Here is a tiny trained network, its code and every weight. The questions are about switching its units off for an input and a target symbol, where a switched-off unit gives its printed mean instead of its output.

import numpy as np


def w(rows, s, z=0):
    codes = np.array(rows[::2]) - 128.0
    scale = np.full(codes.shape[1], s)
    scale[-1] = z or s
    return codes * scale


def f(y):
    return np.maximum(y, 0)


def softmax(a):
    e = np.exp(a - a.max(-1, keepdims=True))
    return e / e.sum(-1, keepdims=True)


def log_softmax(a):
    a = a - a.max(-1, keepdims=True)
    return a - np.log(np.exp(a).sum(-1, keepdims=True))


def net(x, mask):
    ids = ['ΔΞΣγμπψω'.index(c) for c in x.split()]
    T = len(ids)
    res = E[ids] + P[:T]
    u = 0
    for l in range(2):
        q, k, v = (res @ M[l].T for M in (Q, K, V))
        z = softmax(np.where(np.tri(T) > 0, q @ k.T / 3**0.5, -1e9)) @ v
        res = res + np.where(mask[u], z, O[l][:, -1]) @ O[l][:, :-1]
        u += 1
        y = f(res @ A[l][:, :-1].T + A[l][:, -1])
        res = res + np.where(mask[u : u + 4], y, B[l][:, -1]) @ B[l][:, :-1]
        u += 4
    return log_softmax(res[-1] @ U[:, :-1].T + U[:, -1])


Q, K, V, O, A, B = {}, {}, {}, {}, {}, {}
E = w([
[131,21,120,82,146,163,163,133,253,217,76],'Δ',
[182,115,141,81,21,156,137,123,137,182,124],'Ξ',
[173,202,104,142,81,167,69,128,204,148,181],'Σ',
[138,133,106,158,101,181,140,93,42,70,104],'γ',
[136,194,74,172,141,141,25,93,178,160,66],'μ',
[166,74,161,134,36,84,120,45,182,155,94],'π',
[119,143,48,146,75,176,122,194,49,106,196],'ψ',
[116,247,83,142,154,107,251,140,105,170,126],'ω',
],0.018)
P = w([
[100,116,67,123,131,124,144,150,160,7,33],'0',
[163,144,96,186,136,91,145,187,150,98,123],'1',
[137,149,109,164,138,120,134,167,130,113,121],'2',
[159,137,127,136,165,144,126,137,141,115,108],'3',
[126,145,139,111,154,145,131,149,125,110,98],'4',
[126,155,127,105,149,138,135,141,114,120,108],'5',
[137,148,128,93,162,148,133,127,117,127,111],'6',
[144,147,124,89,177,159,134,117,111,117,110],'7',
[149,153,138,102,194,166,125,99,122,116,125],'8',
],0.014)
Q[0] = w([
[18,60,134,86,185,16,11,94,137,80,61],'L0H0',
[191,193,200,82,120,74,151,186,224,149,162],'L0H0',
[126,181,62,177,191,116,253,186,130,247,28],'L0H0',
],0.0056)
K[0] = w([
[97,96,125,152,221,82,99,53,123,240,113],'L0H0',
[122,151,117,76,68,108,134,110,194,110,176],'L0H0',
[102,58,2,118,90,177,84,169,219,88,22],'L0H0',
],0.0063)
V[0] = w([
[167,102,131,143,59,200,90,121,147,169,125],'L0H0',
[115,196,107,128,130,103,108,140,202,158,90],'L0H0',
[111,112,115,138,185,228,146,254,175,138,169],'L0H0',
],0.0092)
O[0] = w([
[156,160,171,196,82,130,194,110,88,7,118,255],'L0H0',
[93,57,129,128,211,254,128,59,98,77,234,235],'L0H0',
[61,121,31,138,115,225,181,98,134,156,109,186],'L0H0',
],0.0097,0.0041)
A[0] = w([
[242,140,223,157,78,96,84,151,15,181,4,57],'L0N0',
[147,161,137,82,80,127,3,209,170,126,190,190],'L0N1',
[106,33,186,153,120,114,189,114,135,139,118,152],'L0N2',
[82,140,112,235,126,108,130,65,106,78,56,6],'L0N3',
],0.006,0.0019)
B[0] = w([
[122,139,123,103,139,200,88,114,71,111,150,253],'L0N0',
[152,3,130,131,72,112,129,113,116,187,48,163],'L0N1',
[174,198,121,150,87,130,48,164,43,98,93,177],'L0N2',
[180,84,130,127,106,141,167,197,195,109,97,232],'L0N3',
],0.012,0.0048)
Q[1] = w([
[100,183,102,205,121,188,72,128,149,238,27],'L1H0',
[6,17,168,92,205,70,222,16,142,237,216],'L1H0',
[254,178,87,170,146,243,164,178,68,58,111],'L1H0',
],0.0058)
K[1] = w([
[143,173,121,130,168,118,170,201,106,176,122],'L1H0',
[102,2,162,192,23,223,29,148,202,145,173],'L1H0',
[89,246,108,94,176,162,159,56,118,83,135],'L1H0',
],0.0064)
V[1] = w([
[145,74,124,228,115,113,210,142,123,21,102],'L1H0',
[129,172,126,144,35,150,162,87,201,185,3],'L1H0',
[138,194,218,151,184,53,109,189,204,188,110],'L1H0',
],0.0059)
O[1] = w([
[48,133,146,210,179,75,196,177,122,139,81,239],'L1H0',
[44,229,143,31,150,177,27,128,139,139,9,141],'L1H0',
[150,168,31,201,162,59,211,80,128,98,66,8],'L1H0',
],0.012,0.011)
A[1] = w([
[126,173,153,128,105,109,87,134,115,102,166,13],'L1N0',
[169,133,60,128,167,102,162,1,67,140,144,250],'L1N1',
[168,166,149,135,87,134,100,134,219,116,53,71],'L1N2',
[147,92,139,168,120,80,188,52,108,122,155,68],'L1N3',
],0.0088,0.0021)
B[1] = w([
[156,143,64,87,199,186,74,121,66,153,105,198],'L1N0',
[181,151,140,171,19,172,169,201,162,162,129,220],'L1N1',
[3,83,103,120,64,8,90,163,182,145,137,254],'L1N2',
[110,162,17,154,255,83,133,188,88,119,187,213],'L1N3',
],0.0093,0.0059)
U = w([
[164,239,155,125,200,203,103,160,92,231,158,183],'Δ',
[100,134,121,172,119,123,176,52,56,100,112,165],'Ξ',
[124,13,203,131,35,76,152,242,142,131,162,174],'Σ',
[157,153,132,149,17,125,163,145,139,97,138,44],'γ',
[84,67,107,35,142,46,172,114,71,123,239,111],'μ',
[154,143,85,98,124,123,136,186,110,104,167,3],'π',
[70,151,62,54,102,84,136,86,94,48,196,137],'ψ',
[174,184,57,4,158,195,121,107,94,89,201,176],'ω',
],0.0038,0.0051)

Each question gives the input, a string of symbols that net reads in full, and the target symbol t.
The units are the heads (3 rows each of Q, K, V and O) and the neurons (one row each of A and B). Each row of codes is followed by its name. A weight is (code - 128) times the scale printed after its matrix; where a second scale follows, it is the last column's (O, A, B and U).
mask holds one flag per unit, layer by layer, with each layer's heads first. A switched-off unit (its flag False) gives its mean, the last column of its rows in O or B, instead of its output. The means were averaged over made-up inputs and are rounded, as every weight is.
A unit's drop is (log p(t) with every unit on - log p(t) with that unit switched off) / (log p(t) with every unit on - log p(t) with every unit switched off).
The circuit of an input: a set's keep is (log p(t) with only the set's units on - log p(t) with every unit switched off) / (log p(t) with every unit on - log p(t) with every unit switched off). Starting from all 10 units, units are removed one at a time, each time the one whose removal leaves the highest keep (on an exact tie, the one counted first), for as long as the keep stays at least 0.8.
units of the circuit, in order: the units of the circuit, biggest drop first
unit that matters most: the unit with the biggest drop
top k neurons in layer l: the k neurons of layer l with the biggest drops, biggest first
drop of u: that unit's drop, to one decimal
input π π ω γ γ Σ Σ γ Δ, target π: unit that matters most => L1N3
input ψ Ξ ψ ω ω Δ Σ ω, target ψ: units of the circuit, in order => L1H0, L0H0, L1N2, L0N0
input γ γ Ξ Ξ ω γ γ Ξ, target γ: units of the circuit, in order => L1H0, L0H0, L1N1
input ψ ω Ξ, target ψ: units of the circuit, in order => L1H0, L0H0, L1N2
input Ξ ω Ξ Σ Σ, target Ξ: units of the circuit, in order => L1H0, L0H0
input ω γ Δ, target ω: units of the circuit, in order => L0H0, L1H0, L0N2
input Δ ω ω Δ Ξ ω Σ μ Δ, target Δ: units of the circuit, in order => L0H0, L1H0, L1N2, L0N2
input Σ π π, target Δ: units of the circuit, in order => L0H0, L1N0, L0N0, L0N2
input γ Ξ Ξ, target Δ: units of the circuit, in order => L0N0, L1N0, L0H0
input ψ γ π Ξ μ, target Σ: units of the circuit, in order => L1N2, L0N3
input π Σ ω Ξ Ξ ψ, target π: units of the circuit, in order => L1N3, L0H0, L1H0, L1N1
input Ξ π ω μ Ξ γ γ, target Ξ: top 2 neurons in layer 0 => L0N3, L0N0
input π Ξ ω π γ γ, target π: units of the circuit, in order => L1N3, L1H0, L0H0, L1N1
input γ Ξ Δ ψ μ ω, target γ: units of the circuit, in order => L1H0, L0H0, L1N1, L1N2
input μ γ π Ξ Ξ π, target Δ: units of the circuit, in order => L0N0, L0H0, L1N0, L0N2
input Ξ Ξ μ ψ Ξ Δ π Σ, target Σ: top 3 neurons in layer 0 => L0N1, L0N0, L0N2
input γ Σ ω, target γ: top neuron in layer 1 => L1N1
input Ξ γ Ξ Σ μ, target Σ: top 2 neurons in layer 0 => L0N0, L0N3
input ψ ω Σ, target ψ: drop of L1N1 => 0.1
input Ξ Σ Ξ μ ω π Δ γ γ, target Ξ: drop of L1H0 => 1.5
input Ξ ω Σ μ, target Ξ: drop of L1H0 => 0.8
input ψ μ γ Σ, target Σ: unit that matters most => L1N2
input Ξ Ξ Ξ ω π, target Ξ: top 2 neurons in layer 0 => L0N2, L0N3
input Ξ π μ Δ Ξ Σ ω ω ω, target Ξ: top 2 neurons in layer 0 => L0N0, L0N3
input ω μ γ μ π, target ω: top 2 neurons in layer 0 => L0N2, L0N3
